Each row is followed by its class.
[   1 -418  510  -17  386 -151  567  289   80  396 -360   53  330  528
  -33  547  252 -180  232  382 -196 -237  -39 -148   -5 -126 -286  -94
   22   44 -254  102  136] -> bapud
[ 254  210   68  121  197   65  386 -151 -152 -165  -12 -397  251 -207
    3 -361 -160  -29  196  262   55   89   88   32  252 -104  265 -154
  -18  139  178 -383    5] -> Retad
[-125 -493  104  439  -85  -95   48  236   33   75  -85  -57  340   17
   48 -243  159  -60 -197 -216  121   95  153 -190  198   78  -43 -119
 -301  105 -206  192  -12] -> bek
[ 225 -421  345 -110 -205  109  261   17  -59  469  107  198  171  297
  119  315   48  -29  126  174  368 -376   57 -271   82  226 -134  168
 -277 -203 -428 -181  -32] -> lofi
[ 590  494 -139 -410  261 -404  171  -87  202 -219  561 -466  186  546
 -235  229  201 -314   88  212 -219   21  128  281 -573 -350  132   21
  502  282 -161  -69   21] -> Rulet
[  10  -94  202 -268  130   78 -466 -301 -195  -47 -128  110  204  110
 -128   69   85  106 -164   81  -34  101  216 -154  -98  -80  425 -386
 -145  -31 -237  103   21] -> Vakap
[-224 -331  482   -5  127 -356   40  107  289  298  -62  226  316  -77
  244 -207  197   11  104   84 -225  -57  -98  323  -82 -213 -370  159
  361   59   50 -617  236] -> vep
[  45 -166  139  -73  304 -119  565 -159  -19  113  362 -439  147  316
  204   37 -105 -277 -156  296  120  -14  -54 -233  445  -70 -155  265
  130 -356  430  -38 -419] -> bapud
[ 224  185  174   68   28 -144 -142  -31   98  114  -16   47   87   69
  110 -236  184    4  -13 -414 -398  236  316 -325   53 -227  323  132
  428  369   66   27  206] -> Vakap
[ 111   83 -110  -48   69 -271  -64   33  201  177 -164   33   90   24
  191 -139  225   24 -319 -201   34 -126   73 -249   17 -165  -29  176
  -35 -367    3 -336  151] -> lofi
[  91  250  224   87  -38 -337  -36  330  161  -17  101  174 -404  199
  -31  336   16 -180    1 -393 -114  254 -282    5  -96 -201 -386  142
  255  390  -46  256   10] -> Rulet
[  39  -81 -244  -58  183  299  222   61 -152    2 -254 -229  182  -68
  198  133  -89   -6  -65  596 -181  135  482 -583   10 -134  332  456
  185   19  470 -165  176] -> nevam
[-131 -327 -126   46 -221  -52 -305  198 -116    6  -21  350 -139 -119
 -199  -57 -347  -62   13   74  315   72  239   64 -202   89  201 -356
  265   88 -430  224   76] -> Nizez
[-693  164  308  107  179  288   42 -136   43 -186   31 -179  376  222
  -57   12  -24   54  299   33 -335  -84 -388  621 -430 -278  305 -316
  209  342  199  119 -185] -> lofi
[-136 -101  225 -202  262 -281  189 -122  227  -10    9 -231  139 -316
  211 -148  130 -104  505  117 -263  -74   36  160 -290 -112  320  140
  413   69  448 -402   62] -> bek
[-262 -275   97  231  351    1 -276   24   46  188 -185  190  130 -179
   46 -237  103 -127 -288    4  -49  202 -348  392  -94 -137    0  -89
  337  -19  -22  -68  -61] -> Vakap
[ 377  -87   58 -157  351 -439 -334  192  178  319 -235 -115 -214  -14
   28  166  146 -162 -172 -219 -266   29 -122  -16   63  -33 -193   46
  363 -130 -204  107  354] -> Nules
[ -46  -41   74 -329   48  -47  123 -306  178 -173  717 -164  125  403
  -98  -74  -54 -212   72   57  256   69 -119 -166 -151  167  203   79
 -223 -113   72 -366  -31] -> Nules
[-100 -347  122  220 -251    6  235  126  102 -135  120  147  151  -70
  161 -134  -21  -98   -5  123   18   47   12  224 -270  -95  233  -61
  297  309   13 -119  -75] -> Nizez
[-120 -471  270   -9  301   41 -197  234  -22  457 -491  164   95 -532
  212  -19   -8  -43  110  114  473 -186  377 -485  337  189  349 -205
   59 -243  183   30  -32] -> Duvum
[   3 -257  124   49   55 -433    7  159  305 -270   34 -115  283   76
   -7 -177  227 -230 -175  -71   86  -35 -278  233 -266 -179  287 -256
  282  207  132 -228  -82] -> Nules
[  33 -437   48   20  155 -183 -180 -354  -16  329 -261   53   15   24
    2 -171  295   79  -65 -208 -128 -176 -180  -46   95   97  249  144
 -382 -201 -364  -47  206] -> Rulet
[   5 -533  -92  240   71  -90 -117  -27  182 -191  267 -189 -164 -211
  177   49  120 -276 -121  100  -97    7 -204  418 -174   57   39  -71
   55   42  110   95 -229] -> Nules
[-140  -30  218   75  -22   42  216 -203  294 -188 -172   -9  131  329
  110  296  -67   72   20   20 -374 -247 -265  559 -899 -161  372 -205
  254  115  216 -196  -73] -> nevam
[ -87  512  151  -73   74 -120   47  188  -49 -107 -343 -346  242  -23
   -9 -278   10  118 -265  -99 -137   62  -83 -116  107   83  269  146
  -88   45  310 -110  228] -> lofi
[-308 -116   12  151    5  306 -129  185   97  249  132   60  425  153
  221  176  204   60   56  205   30  -34   80 -370 -118 -389  137  143
   -3  189   35 -243    4] -> rifur
[ 166 -143   34   23 -140 -125 -142  139   80  -89  176  239 -235  101
 -188  111   31 -134  -56   20  -78    5 -248  373 -139  201 -240  -52
  184  301 -238   81   75] -> Nizez
[-359 -220  153  603  472  -55 -199  111  276  423 -524 -104  -77 -183
  254 -184 -165   60 -306 -354 -170   70 -346  240  104   20 -156   -5
  131 -101  475  -20   22] -> bek
[ 232  268  -85 -293 -138 -465  206 -126  349  -57  253  -72  -13  -91
   68 -363   94   21  402 -219 -315 -269  597   -1 -116   86  168  146
  389   21  171 -236  315] -> bek
[ 147  271  -51  329  365  210  220  307  224  121  648 -584   73  -36
  259   40 -150 -187   34  461   40  252  331  244  -24  -71 -200  132
  214  468  349   43 -128] -> rifur
[-145 -156   45  239  306 -354   56  -10  208  111 -103 -383  151   41
  199 -138  -96   30 -142  144 -311  207  471 -194 -121  -86   57  125
  -82  -44  244 -299  286] -> rifur
[ 402  201   65 -333 -340 -111  264 -279   93  -16  447 -407  266  305
  201   48  -25  156  166   99 -349 -249  380   78 -299  -70   75  351
  212   95   83 -346   91] -> nevam
[-133 -142  178  -67  -19 -219   47   32  -29   91  287  165   50   25
 -220 -103   50 -112  502  183  331   15  146  349 -356 -104   73 -135
  132  385 -366   73 -131] -> bapud
[  76  276  138 -102  -74  -74  164  130   28 -246  610 -258   91  362
 -234  299 -168 -313  188  -15  299   98 -561  389 -527  -66 -221  -83
  201  198 -113 -113 -388] -> nevam
[ 505  287   46   14  110 -530  315  281  215 -137  -80 -123   -2 -135
  141  -99  355 -293 -340 -206 -199  341  378  -25  -52 -168 -318  248
  481   25   43   93   88] -> Retad
[  81  -77  214  344  331 -241 -166   34  277  -40  -86 -178   49 -312
  251 -230  -11  -39 -190 -148   92  -68 -135  314  139 -212  132 -566
  195   56  295 -163 -240] -> rifur
[-204  -47  147  164  -50 -308   26  233  138  -35  -62  145   21 -236
  129 -120   34  -80  155  115  -73  -68   32  168  -94 -257  -88  143
  364  248  297 -321  -18] -> nevam
[ 175 -299  171 -133  522  -41  341   84  316  -33   25 -201  161   63
  132  201  223 -216   97  447 -148  -62  150   16  -64   24   90 -168
  218  206  318  -90   97] -> Nizez
[-173 -507  272  139  162  -89  168   25   -2  -60 -596  213  328 -211
  142 -190  173   13 -324  132 -157  -51 -271  366   24 -139 -105 -340
  102 -246  -37 -145  -22] -> bapud
[ 112 -370  416  -11 -139 -114 -168 -181  167  192   12  365 -242 -402
  181 -335 -186   89   72 -503  469  221  284  201 -294  387  157 -140
  177   51 -112   33  -63] -> vep
[-153   27   54 -117 -195  107  -74  160  168 -135  -12  131   38 -294
  218  -89 -143  172  196   -3   76  -53  454 -135 -200  -16  423 -309
   39  146  143    4  176] -> bek
[ 252 -273   48  -18  111 -453  436  225  129  382  -70 -105   30  142
  152  322 -150 -178  226  621 -114 -402  799  -40 -119 -137   27  166
  476    7  -18  -10  142] -> Rulet
[-308 -347  328  248 -166 -198  -68   92 -227  -32 -234   -8  176 -144
   15 -163  -47  -18   82  155  -42  -45 -305  -41  251 -171  304   71
  142  340  266 -250 -143] -> Nizez
[-100 -153  138  -14  199 -146   46 -270  123  365  258  -12  119   93
  -82 -336  -96   11  219  -20  336 -235   14  713 -230    3  227 -373
  124  -36 -475  187 -111] -> bek
[-107 -280  -62   87  129 -787  455   58  486  -20  126 -128 -175  -64
  158 -306   63 -215  192  -92  -42   -6  166  289 -333  -51    3  236
  439   77  323 -148   16] -> bek
[ -23  110  391  170 -129   31   25  522   17  218  -20  201  237 -136
  200   12  143 -142 -106  -42  -45  107 -102  -59  -15 -115  -55    9
  -23   18 -391 -136  229] -> Duvum
[  18  455  -47  335 -125  175 -318  231  -42   63   84 -150  138 -400
  129 -227 -215  154 -150  -53  -38  360  454   18 -129   56 -345  139
 -145  147  212 -381  119] -> Vakap
[-244  219 -360   82  -94  210 -471  -23  262   34  297    1   -7  340
    9   84 -153  128 -272 -151  115   17 -171  219 -528 -233  167   -8
  201  124  104  -37  -80] -> Retad
[-238  -93  246  126  165  -25 -170 -145 -145  100 -351  274  139  -78
 -114 -106   14  -89 -176  271 -172  -99 -261  260 -161   53  146   -4
  -95 -345  -59 -389   40] -> bapud
[ 556  156  239  297   59   62  576  -53 -159   61  187 -538    2  309
  278   63  -64 -100 -283  251 -319 -110 -435  137  654 -178   35  172
    6  154  165   20 -205] -> Duvum
[ -83  209  108  108  161  323  209   66   57  103 -180 -235   15 -186
  321 -104 -506  145  -15 -155  257  -17  187 -456  375   43  369 -276
    7 -185  572   47  -68] -> bek
[ 506  301  -28   58   83   -4   19  -47   61   22  -79   92   93  180
  -53 -130   47   38 -457   50   71 -168 -122  187  103   -5  -27 -226
 -128 -188 -218 -287  113] -> vep
[ 324 -253 -119  243   30 -671  293   25   21  477 -143 -152 -518 -185
   53 -118 -127  -58  372 -157  261 -407  203 -241  585  172 -162  232
  -50 -149   60   -5  -73] -> Duvum
[-351 -340 -136   26   13 -618  112  122  -57  -78 -710  160  -58  -44
 -116 -145   77  -16 -329   34  125   24 -206 -252   37  -41  -93  452
   89 -209  383 -226    7] -> nevam
[ 628  287  174  200  -30   13   55   16   76  106  137 -186   99 -129
  242 -246  -75    0 -216 -212  138    4  289  -57  129  -21  159 -136
  -35   35  -71 -183   11] -> nevam
[ -49 -170 -218  -54   39 -176  -47 -469  162    6  478  -60   51  143
  -96 -508  393 -184    6 -289 -224 -174 -260  181  140  150  254  355
  228  -37   59  -43  -96] -> Nizez
[ 202  271  192 -189    2  109  128 -391 -176 -193  333 -198  464  388
 -293   53  231  -57   13  477   43 -174 -179  609 -504  -38  283  -40
 -151  138 -228 -258 -274] -> vep
[-246  186  125   -6   81   97 -292    6  298  129  451  -92  331  -56
  114 -226  -37  -77   31   80   98  -98  526   85 -232   44  270  -12
  190   60  326 -218    4] -> Nules
[ -86   28  -93    3 -290 -166  170 -172  -16 -121  392   63  104  444
   13  169 -167  -75  -52  216  110 -109  454  -64 -274 -420   38  105
  251  -28   33  -24 -339] -> nevam
[-490 -212   36   90  170 -274 -555   69  -47  237  465   30  254  -56
 -244 -207  153 -353  174  -29  287  -19  184 -310  263   -9  -95   14
 -101 -180 -156 -104 -175] -> Nizez
[-525  -23 -155   24   45 -204  -72  -58   77  -14 -348  188   11 -117
   38 -161  118  113  -65 -142  119   26  189 -174 -279 -185  138   66
 -254 -295   43 -112   75] -> lofi
[  90  -26  -14   38   64 -166 -304 -127   73   74   77  -68 -158  285
   20   86  252   76  -89 -181 -628   20 -135  -61  159 -148    9  122
  -25  197 -249  194  298] -> rifur
[-149 -159  120   14 -149 -452 -112   54  175  303  211  -46   15  151
   31 -162  -90  -27  107 -237  391 -362  122 -318  221  148  151  172
   60  -84  268 -162 -193] -> vep
[ -26 -383    9  155   66  -97 -168  157 -106  425  126  -16   80 -123
   58  209  143 -133  231  258  304 -111  595 -405  260  -58 -249   85
 -317 -118 -329   91  -70] -> Retad
[  99 -264  140  -71   75 -314  560  -54   89  -45 -466   78 -381  -38
  131   24  163   62 -154 -162   59   15 -221  221 -149  159  118  -60
 -223 -123 -124  460  -23] -> bapud
[ 351  105  215 -198   13  248  -48 -111  115   27  759  -77  381   65
   93 -341  195 -141 -266 -195  362  244  233  286  -34  139  -32 -153
  172   67 -352  224 -213] -> vep
[  77 -145   63  -74  105 -259  497   76  -59 -137 -272    3   -6  -36
   99 -117  -37  -38 -247  199  -47  505  232  -18 -127 -129  -77  190
  310  136   91   64   98] -> Vakap
[-361 -145 -142   84  -77 -171 -598   28 -130  -85 -548  131  -92 -427
  -96 -224  122  246 -176 -113  -24  109 -198  191 -169   -4  156  -11
 -211   54   24  -69  124] -> Duvum
[-275 -267  -65 -235   41 -298   63 -248  207 -203  274  -28   80  229
  -70  -50  147  -53  300  -46  208   68  -16 -409 -197 -125  195   66
 -257    5  146 -426   16] -> Retad
[ 104  396  384 -310  275  107  162 -226   53   23  242 -162  228  337
  225   25  128 -100 -355  339 -443  -74 -114  -39   84 -106  380   98
 -130 -353   92 -228  151] -> bapud
[  13  162 -242  -30    5 -206 -132  305   61  -42   21   57  174  -12
 -225  -87   35  -42    8   64  407 -102 -185   35  -61 -181 -178 -100
   22  132  -71 -349   17] -> Rulet
[-339 -207   78  121  -96  -47  117  171   64   60  -13  139  444  -48
  125 -391   45  -14 -243  181  254   19  504 -458  168   78   86  288
 -161  -79  259 -346  103] -> nevam
[ 261 -441   16 -532  172 -459  195 -331   97 -170  343 -156 -178  222
 -282  142   30 -211  349  102  402 -132 -130  317 -286  216  123 -162
  231  141 -118  199 -278] -> Rulet
[-238  -83  294  177  -49  107  -32   44 -248 -130  167 -231  120  138
  -29  -24  -36 -106  -51  199 -326  238  252 -165  432   -4  130  221
   58  481  255  456  -54] -> Nules
[  19 -116  219 -118   79 -374 -156 -158  245   15   11    7  182 -267
   63 -350  274   23  341 -330 -241   82  -75  331 -406 -200  128 -107
  330  219 -117 -453  224] -> Nizez
